[132 120 115 139 140 139 144 102 136 127 127 147 124]
Give the entry just left of the largest entry.
A: 127
Give the entry just right of the centre entry.
A: 102

A =
[[111 139 127 137 105 113 117 148 118 145 133 131]
 [142 129 123 119 151 102 130 129 147 131 116 145]
 [122 120 137 127 115 137 126 122 117 129 123 119]
 [125 126 116 121 133 135 143 122 128 111 141 125]]
Indices start at 0.
The entry just right of the smallest entry -> 130
The smallest entry: 102
The bottom-right entry is 125
Read off the entry directly above the largest entry.
105
Read off the entry at row 1, column 0.
142
The entry at row 2, column 1 is 120
The entry in row 1 and column 1: 129
Read off the entry at row 0, column 0.
111
The entry in row 0 and column 1 -> 139
Read off the entry in the bottom-left corner.
125
Read off the entry in row 2 and column 0.
122
The entry in row 1 and column 2: 123
Read off the entry directly above the smallest entry.
113
Read off the entry just left of 151.
119
The entry at row 0, column 2 is 127
The entry just left of 135 is 133

Read these off the row that follows.
1) Find the last entry.
2) Find the second entry from the left.
[114 143 149 122 127 122 115 119 103]
1) 103
2) 143
